Table B holds the same points as the rows below and some others, measured another way and shuffled. Each row below is followed by which row of B it is.
B:
0: [-384   -7 -193 -126    5  -89  186   83  141   69 -189 -160  168   16
   18  156   47  132  221   13 -176  203 -233   15  137  105  113  181
  174  -74]
1: [-290   19   23 -418  -70  160 -138 -112  189   37  204 -109  179 -155
   50 -133  348 -144 -316 -173  154  -80  -49 -246 -445  112 -297  -86
  250  131]
2: [-234  -24   29  189   69 -455  313  -47  112   40 -527 -191  467   15
  131 -215   26  115  529 -268   77  232 -181  -27  162 -185  -79  142
  122  -69]
3: [-246   18   -8  -42 -164  -65  153  -25  120   80 -135  -68  -93  -46
   74  297 -153  110  176  125 -170  120 -166   53   41   31   69  170
  138   33]
4: [ 155  -36  -57   56 -173  -85   58  -31  -25  147  148   88 -348  108
  -80 -189   52  -90 -234 -187    4 -126  295  332  103 -200  177   89
   38   78]
5: [-375  -10  138  255  -12 -418  643 -393  323 -177 -607 -157  420  166
  123  421 -239   83  456 -259  -90  360 -481 -214  178   86 -419   -2
  225  -61]
6: [ 395   25  -98 -229 -370  270 -212  140   35  486  342  250 -511  -60
 -131 -114  122 -325 -173  166  -50  173  346  427  -64 -101  470  204
  165  424]
7: [ 349    2  119   75 -258  -85  -66   10   60  374  -33  156 -112  -56
  -34 -317  152 -270  200  -73  113  207  221  225   34 -218  214  101
  116  330]
8: [ -30  -48   86 -157 -361  238 -421  198   52  196  475   94 -347 -273
   58   23  254  -91  -21  269  -41   16   67   94  -33   82  336   -1
   43  194]
9: [-242  -74  201  514   52 -629  534 -358  126 -241 -513 -155  289  215
   98   -7 -119  161  320 -496   57  -26 -181  -86  316 -164 -369  -76
   12 -221]
10: [-198  -56  102  -87 -203  104 -315  143  -22  -40  442  -21 -266 -155
   99 -131  274   71 -321  -44   44 -268    6    3 -129   14   76 -101
  -25    3]
11: [-195  -93   92   23 -158   12 -222   28  -20 -117  424  -17 -301  -57
   29 -114  266   72 -387 -165   40 -387   75   16   -2   12    2 -170
  -69  -93]
12: [-249  -96  -28    7 -144 -132   62 -188   87  -53  124  -85 -139  -60
   47  133    2   46   21  -12  -44 -183  146   62  149  -43    9   32
   42 -130]
13: [-292  -14  215   -8 -246  -90   77  -92   40 -194  137  -97 -196 -106
  328  140 -224  207 -221  -80   59 -142 -183    2 -293 -120 -207   29
   65   35]
14: [  39  150  -46  117   -8  -75   41  127  115  625 -693   41  -67   68
 -468  215  173   10  675  259 -444  145 -123  -30  385  215  388  210
   92  101]
15: [-157  162   29 -119 -101  102  170 -235  274  341 -445   10 -116   69
 -339  586   -1  -60  183  186 -392   47 -240 -238   -8  372 -104   60
  241  153]
16: [-175  -39  133  221 -245 -196  291 -218  146  -63 -127   -8 -210   41
   99  454 -288  101  207   50 -174   86 -160   79  211    7  -27   59
   68  -13]
17: [-162   20   60  -45 -167 -128  236 -126   28  -53  -33  -84 -179   26
  195   49 -277  135 -243 -162   24  -90  -45  143 -245 -211 -149  167
  133   66]
18: [-332  -62   49  266  -60 -334  434 -221  123 -192 -254 -127    1  159
   90  310 -224  205  146 -187 -143    7 -221   19  261  -16 -151   26
   52 -185]
19: [-309   15  -14 -182 -110    8  -66  145   26   35   66 -133  -49 -128
  153  -39   45  172  -82    5  -29  -53 -143   14 -194  -28   52  135
   96   11]
20: [ 306   47 -119 -484 -247  373 -197 -221  211  456  346  203 -254  -33
 -326 -117  404 -577 -420  -28   56   -9  453   80 -272   96   26   -7
  313  424]
21: [-113  243  185 -174  -88  156 -227  166  -21  391 -296  -35 -292  -83
 -186   46  111  187 -158  104 -218 -302 -230 -197 -422  138  -15  102
   83  205]
22: [-166  -15  -81 -242 -191  178 -255  209   62  194  275  -11 -165 -180
    7  -12  244  -26  -28  167  -82   25    5   69  -45   91  276   83
  105   94]
23: [  19  132  440  255 -303 -269  127  -66   19  234 -543  -21 -177 -168
  231  171 -437  225  474  165  -55   69 -238    0 -216 -248  -44  257
   69  260]
24: [ 130   21  200  338 -133 -162 -129 -303   14  335 -235  114 -497   44
 -476  176  184  -25  180   71 -255 -598  372  -58  389   77   94 -109
 -133  -78]
25: [-211 -107 -204 -141  -97   -7 -162   20   90  174  191  -66  -50 -145
 -108  -10  304  -58  215  145  -93  -82  265   91  302   49  311   83
   58 -121]
26: [-125  223  -92 -378  -32  142 -281  443   44  699 -486 -112  136 -280
 -132 -125  225   93  543  399 -221  248 -193  -67 -226   74  425  426
  222  273]
27: [-202  -14  285   76 -414 -105  340 -376  204 -148  -41   -9 -266  -89
  344  643 -576   83   75  150  -76  150 -227   35 -175  -58 -244  107
  176  159]
28: [-221  -68 -104  -98 -126  -31  -13  -27   92   58  139  -69  -67  -78
   17   53  114   -1   48   31  -57  -27   78   84  115   11  133   80
   95  -50]
29: [ 171  -51 -119   63 -145   -3  -90   47  -23  266  186  126 -390   95
 -262 -159  247 -131 -127  -68 -100 -159  342  300  298  -58  348   38
  -14   38]
30: [ 139  -47  -89   10 -147  -56   43  -88   -5  141  198   81 -345  119
 -130 -186  109 -127 -301 -211   14 -195  346  297  102 -164  133   54
   48   60]
31: [ -97    3 -114 -167 -139   40  -27   66   55  185   83  -23 -162  -48
  -23  -16   81  -13  -42   43  -72   18   75  156   -8  -29  195  159
  130   72]
32: [ 171  116  174  -34 -217   24   71 -254   85  277 -140  102 -342   62
 -171   60  -44 -135 -252 -107  -44 -201  126   24 -261  -59 -159   36
  145  280]
33: [-311  -42  -37 -124   66 -160  158 -415  176  -83  -43 -157  184   57
 -108  -64  245  -87 -226 -372   94 -330  153 -212  -76   38 -418 -127
  160 -140]
34: [ -94  285   -7 -118  -22   20   22  299   64  665 -837  -71   -7  -53
 -243  198  -50  206  580  351 -417  234 -392  -81  -95  139  309  416
  194  248]
35: [ 101   78  393  116 -403 -116   -1  -69  121  292 -286   53 -127 -271
  244  174 -280  -10  519  265    2  281 -145   26 -193 -171   52  208
  145  374]
36: [  85  -94    8  121 -229  -80   36 -180   38   49  243  103 -390   79
  -88   14   49 -119 -188 -125  -24 -190  305  250  209 -101  108  -27
    8   17]
37: [-200  -81   50   43  -50 -242  259 -367  236  -62 -137  -96  271   26
   45   18  108 -135  148 -275  106   63   14 -121   84  -12 -294  -69
  182  -32]
38: [  91   35  -20   29  -99  -18 -120   79  128  483 -268   73  -29  -37
 -301   -4  327 -157  473  147 -196  157   57   15  296  127  340   94
  103  148]
39: [-183  -27 -243 -297 -178  207  -48  165  263  302   72   12   71 -115
  -80  291  230 -182  377  322 -234  528 -156   69  216  287  388  159
  265  158]
40: [-186    0    5  -90 -210  -16   13    2   83  109   19  -49 -161 -121
   99  177  -75   71  117  149  -98   37  -36   90  -21  -26  131  162
  117   62]
41: [  -7   80  337  283 -204 -343   93  -27   -3  236 -540  -61  -62 -161
  179   17 -285  223  562  103  -29   32 -127   32  -44 -269   47  247
   23  141]
42: [-287  213 -176 -167  167  -73  202  110  149  477 -808 -167  235   79
 -328  183   97  156  455  102 -387  131 -325 -181   40  224  105  301
  231   26]
43: [-411   -2 -119  -56  108 -156   34   95  -45  -57  -42 -212    6   55
  -20 -176  177  275 -217 -243  -55 -346  -56  -13   -1  -28  -22   60
    6 -230]
44: [-406   -7 -102  120   38 -340  421  -42   99  -39 -448 -216  162   94
   98  214 -223  292  349  -79 -180  134 -269   56  224  -50    9  228
  106 -184]
45: [ -48  133  -37  -21  -76  -15   55   90  193  546 -599    4   46  -32
 -292  294  107  -30  682  312 -369  323 -219  -70  237  230  295  229
  190  174]
46: [ -92  -80  -31   72 -232  -55  126 -152  187  100   33   49 -179   -3
  -55  351  -23  -95  263  142 -179  152   38  130  339   88  176   50
  108   21]
47: [  96   27 -107 -372 -118  162  -83 -137  176  316  135   54   13  -34
 -173 -221  351 -371 -232 -142   97   34  256   22 -230   19  -40   36
  279  272]
48: [ -45   53   18  -29  -42   -5  -54 -190  104  273 -143   14 -171   52
 -344   53  270  -92  -60  -66 -151 -323  154 -118   56  139  -44  -51
   75   15]
49: [-324  -99  -71   30 -100 -174  306 -287  187 -151    0  -99    6   71
   52  290  -87   24   31 -115  -80   -3  -34   26  190   46 -132   13
  131 -143]
50: [ 184  137  -22 -321 -137  247  -16 -322  128  354   50  137 -409  136
 -407   45  191 -306 -620 -163  -83 -354  303  -17 -342  107 -206  -29
  228  284]
51: [-278    3  -29 -142  -95   15 -115  149   11   62  104 -104  -94 -101
   72  -65  143  141 -100  -10  -42 -116  -74   23  -91    2   99   81
   62  -20]
52: [-196   -3  136 -107 -274   80 -131   42   50   30  210  -26 -279 -181
  176  149  -46   98 -124  122  -40  -81  -97   26 -206   -8   40   60
   75  107]
53: [-236  161  165 -171  -25   94 -144 -110   16  151 -133  -85 -240  -21
 -204   46  179  142 -428 -117 -118 -567  -88 -293 -417  152 -298  -66
   70   43]
54: [-250  103  -70 -366  -25  129  -81 -201  161  300 -161  -96  -32  -97
 -254  157  204  -58  -72   93 -151 -278   86 -226 -237  194 -135   77
  217   55]
55: [ -31  206   72 -166  -36   37   98 -170   44  302 -357  -22 -265  111
 -265   75  -26   46 -340 -129 -159 -357  -10 -102 -385   23 -222  111
  165  167]
56: [ -95  -20   -1 -200 -262  213 -320  197   45  191  365   47 -299 -187
    0   29  245  -45  -93  190  -83  -15   16   84  -49  100  282   23
   68  142]
57: [-355  -80 -162   61   -2 -183  296  -78  192  -49 -151 -109  153  112
  -35  243   56   62  257  -83 -175  193 -183   23  376  136   55   49
  123 -170]
58: [-181   13  -81 -287 -254  167 -154   54  124  270  109  -27 -201 -236
   12  263   11  -13  176  378 -170   81   30   70  -52   86  271  216
  168  128]
59: [-185  -68 -207  -38  -71  -27   32   30  141  173   -4  -28  -33   15
 -166  151  214  -52  265   94 -210  117   40  102  397  150  298   80
   91  -81]
60: [ -59  244  178 -104  -65   93 -280  361  -80  470 -385  -44 -211 -122
 -150 -137  160  240   41  125 -198 -186 -273 -131 -349   48  164  175
   46  224]
61: [-240  -65 -100  108 -122 -137  247  -63  210   58 -159  -33   23   62
  -40  379  -13    5  403   91 -246  297 -178   71  419  155  169   80
  128  -60]
62: [-328  -10  149  -84 -153   -8 -179  173  -44 -122  262 -132 -140 -157
  266 -143   80  241 -302 -112   85 -219 -191  -30 -307  -74  -57   -7
    7   -3]
63: [   9   20  -93 -196 -217  100  -75  142   58  266  123   37 -190  -84
    8  -46   67  -79   -7  101  -59  145   75  220  -65  -59  281  203
  157  202]
64: [-288  176   92 -272   12   64 -218  226  -11  261 -235 -168   66 -163
   -9 -214  230  206 -102  -36  -29 -205 -246 -228 -474   36  -76  124
  126  116]
65: [-126   26 -168 -136   19 -140  225    7  -38   20  -31 -115  -61  149
   40 -297  -29   99 -403 -377   77 -147   93  231 -186 -249  -62  189
  129  -12]
66: [-115 -121 -153  170   17 -202  -63   34   -7  107   66  -35 -122   70
 -232 -187  362   23  130 -125 -102 -262  283  152  514  -11  296  -30
  -84 -243]
67: [  75   65  168  243  -53 -192 -256  322 -112  379 -301    3  -88  -93
 -117 -394  302  138  367  -24  -59 -116  -11   46  150 -122  341   85
  -98   69]
68: [-147  -55  140 -114 -288  155 -326  121   16   -2  484   28 -316 -206
  141  -38  208    9 -270   52   39 -158  -10   21 -174   32   98  -87
   22  103]
69: [-237  -42   14    6   98 -202  -26 -106   43  -25  -34 -141  185   27
  -82 -378  401   15 -151 -426  141 -335   91 -150   -8  -46 -211 -127
   35 -148]

[  -8  187  -34   84 -130 -216  186  124 -102  -60 -107  -39  188  100
  -33   71  113   76 -109   20   39 -120  200   85   86  -50  -60   81
 -102  -27   93   75   14  -17  -35]  52
[ 361 -157  129 -161  -19  374 -196  346  156  268  -69  -98  205   73
   38 -644 -161  249 -164  707  146 -119 -338   99 -329  -39  411  150
   47   87 -383 -107   80  -16 -413]  21
[  31   -2   94   50   14   17   10   22  -93   37   14  -87  100    3
  -24  -87   62    7  -27    3   21  144   44    9  -26  -27 -101 -118
  -98  -78  -97  -20   97   41  -90]  49
[  -8   93   89  119   35    9  -30   85 -144  163  -45   21   77   83
  -82  -91   47   54   -2    5  100   15  -24  -28  -71  -22   34  -96
 -145  -80 -140  -21   58   11  -75]  51
[-220  168  -11  170   -9 -287   99  -59 -267  -32 -110  147   -1   62
 -238  270  106  -65  -13 -356   12  107  159 -119  175   71 -165 -176
 -225 -138   98   38   12   52  148]  57
[ 143 -152  317    1  177  413 -135   79  126  298  -22 -135   47   12
  235 -402   35  156   -4  260   57    9 -231  145 -240  -79   87   28
  -21  -14 -441 -124  184 -161 -209]  28
[-374  224   79  139  143 -427  337 -125  -90  -34 -280  283   61  211
 -233  354  133 -125  -63 -354 -142 -154  403  -10  332  123  -92 -114
 -226 -135  140   73  104 -157  291]  39
[ -56   25  192  111  112   10   -5   14   -3  176 -136   71  109  106
  -16 -119   66   38  -51  -57  -24   31    1    9   -6    1  -15  -95
 -165  -87 -175  -24   93 -119   -8]  22
[  78  -19  155   68 -100   27 -211   71    3  195  -79  -30   91  -23
  -87 -193   80   59 -165 -101  107  200 -228  -54  -81 -145 -166 -176
 -181   46 -179  -73  125  -70  -74]  11
[ 131 -111  -91 -131 -117  -31  -62  111   67 -119  -54  -52  273   -9
  -72 -124  -81   31 -206  174   19   99    0    4  -57   -1    7   26
   36   70   16   13    4  102 -173]  32
[ 217  -28   63  -60   77  306 -177  331  147  325 -128   32  265  175
   69 -477 -148  249 -102  573  195 -307 -246   90 -353  -31  481  194
   44   97 -364  -57   17  -76 -338]  34
[   1   21   80  104  -66  -44  -57   27  -90   35  -61  -26   97   -8
  -16  -24   94   49  -82 -140   30  173  -38  -19    5  -37 -170  -80
 -144  -56  -62   -5   31    1  -31]  12
[  98    8  238   44   94  136   40  138  126  208 -122  -57  212  143
  129 -327   55  128  -81  257  -13 -120    9  154  -95  -69  104   52
  -71  -31 -256  -29  133 -185 -155]  58
[-105 -199    8 -116  146  187 -222 -103  -49   82  -11   78 -140 -125
 -134   85  -83  -65  -12 -129  149  153 -229 -104 -122   61   -3 -156
   -4   61 -196 -145  139   89   -8]  69
[ -70  -44  183  156  -82   39 -270  -11  -88  182 -230  145 -146  -76
  -16   28  109  152 -131 -371   83  211 -411  -92    8   -3 -198  -23
 -245  -20 -183  -90   -3 -126  105]  66
[   3  -60   91  125 -157  -59   22  -13 -141 -177 -150  -20   11  -78
  157   79  124  164 -101 -217 -119  251  -68   48  150  103 -254  178
 -139 -158   36   34 -132    4   40]  36
[ 181  -15  -48 -144 -151  -57 -123  222  -50   99  -53   15  161   37
 -394 -304 -132    9 -231  320  154   74 -138 -120  -93  -28  164 -178
  -89   86  -71  -55  111  140 -210]  53
[-200 -229  -62  -36  116   83    5 -183   89 -297 -169   87   51 -103
  358  382   10   83  -35 -303 -118   38   26  125   47  201 -142  342
  131  -16   13   29 -151  -23   95]  7
[ 165 -153 -158   -4  -61  261 -394  141  217   37    7 -111  432  -53
  332 -114  -65  164 -124   44  216   34 -241   49 -402 -160  -13  183
  169  214 -177    9 -126   41 -301]  41
[ -99   -1  -17  -48    5 -110   -9   76  121   35 -293  213  143  110
  -80   64  -34   79 -211  -12   24 -202  -39   33   32   58  112  135
  -47   99  -35    6   10 -131   42]  45
[-104   90  -70  -17 -198 -251  -31  150   34   19 -414  290   33   85
 -167  163   -3  180 -316 -101   90 -240 -178   -4  120   60   86  244
 -137  138   60   12  -70 -152  122]  14
[ -79  -23  101  103  -22  -82  188  -46 -148 -204 -161   18    4   -2
  159  141  113  130  -35 -148 -178  109  113  101  200  178 -151  218
 -103 -218   54   51 -105  -12   64]  68
[-195 -130    9 -212  315   32  205 -156  -29  -86   17   52  -36   21
 -192  138  -97 -204   49   94  -50  -49  272   22   55  180  123 -155
   73  -48  -61  -65  235   96   17]  1
[ -20   28  146  146 -140  -79 -151   55  -53  122 -231  106   20   -1
  -35  -30  113  136 -186 -251   34  149 -235  -51   55  -38 -181   -4
 -236  -18  -94  -28  -10 -126   59]  29
[-225 -283  -48 -126  207   91  207 -280 -146 -441  -29   30 -181 -168
  199  432  -30  -28  108 -188 -199  156  181   95  169  374  -99  240
  146 -192   76   -5  -82  174  109]  37
[ -56   96   85  114   71  -39   47   56  -35  109  -87   32  172  122
    4  -33   70   38  -27  -28   33  -58   98   35  -27  -25    1  -37
 -109  -62 -100   13   56  -70  -39]  63
[-278  -21  -64    4  -35 -276  -51 -100   66  -91 -349  326   47   23
 -146  364   17   -6 -244 -451  -33  -14  -47  -74  185  108 -139   50
 -124   91  100   17  -41 -125  248]  38
[ 249    9   44   60   29  255  -77  202  -95  137  183 -266  268   41
  131 -364   -2  104   71  367  154   67    3   67 -299 -116   99  -39
   17  -68 -234  -12   46  142 -375]  17
[-150  -14  145  122  -10 -142  222  -75  -41 -195 -284  105   23   37
  211  200  149  150  -97 -247 -242   29  126  144  269  182 -178  284
 -126 -190   66   67 -109 -148  161]  8
[-161 -190   80 -213  298  104  120 -138  103  -31  -72   74  -22    7
  -72   71  -79 -122  -22   77  -61  -66  132   67   21  143  103  -64
   73   13 -134  -85  225  -27   28]  47
[ -26   10  119  104  -34  -35  -15   17  -96   32 -118   23   38    6
   -1   -9   90   76  -78 -131   -8  127  -53    0   49   18 -124  -12
 -154  -92  -72  -13   17  -36    2]  10
[ 295 -211  310    9   64  536 -296  167  159  321   10 -228  101  -52
  372 -545   27  269  -42  337  121   87 -413  164 -365 -146   70  115
   10   33 -512 -140  107 -136 -333]  4
[ -53  105   49  194  -12    5   66   58 -503    1  -22   65 -213    4
 -115   72   42  134  150  -51   52  142  -63  -90   61  218   59   35
 -204 -317  -50  -12 -115  214  -18]  43
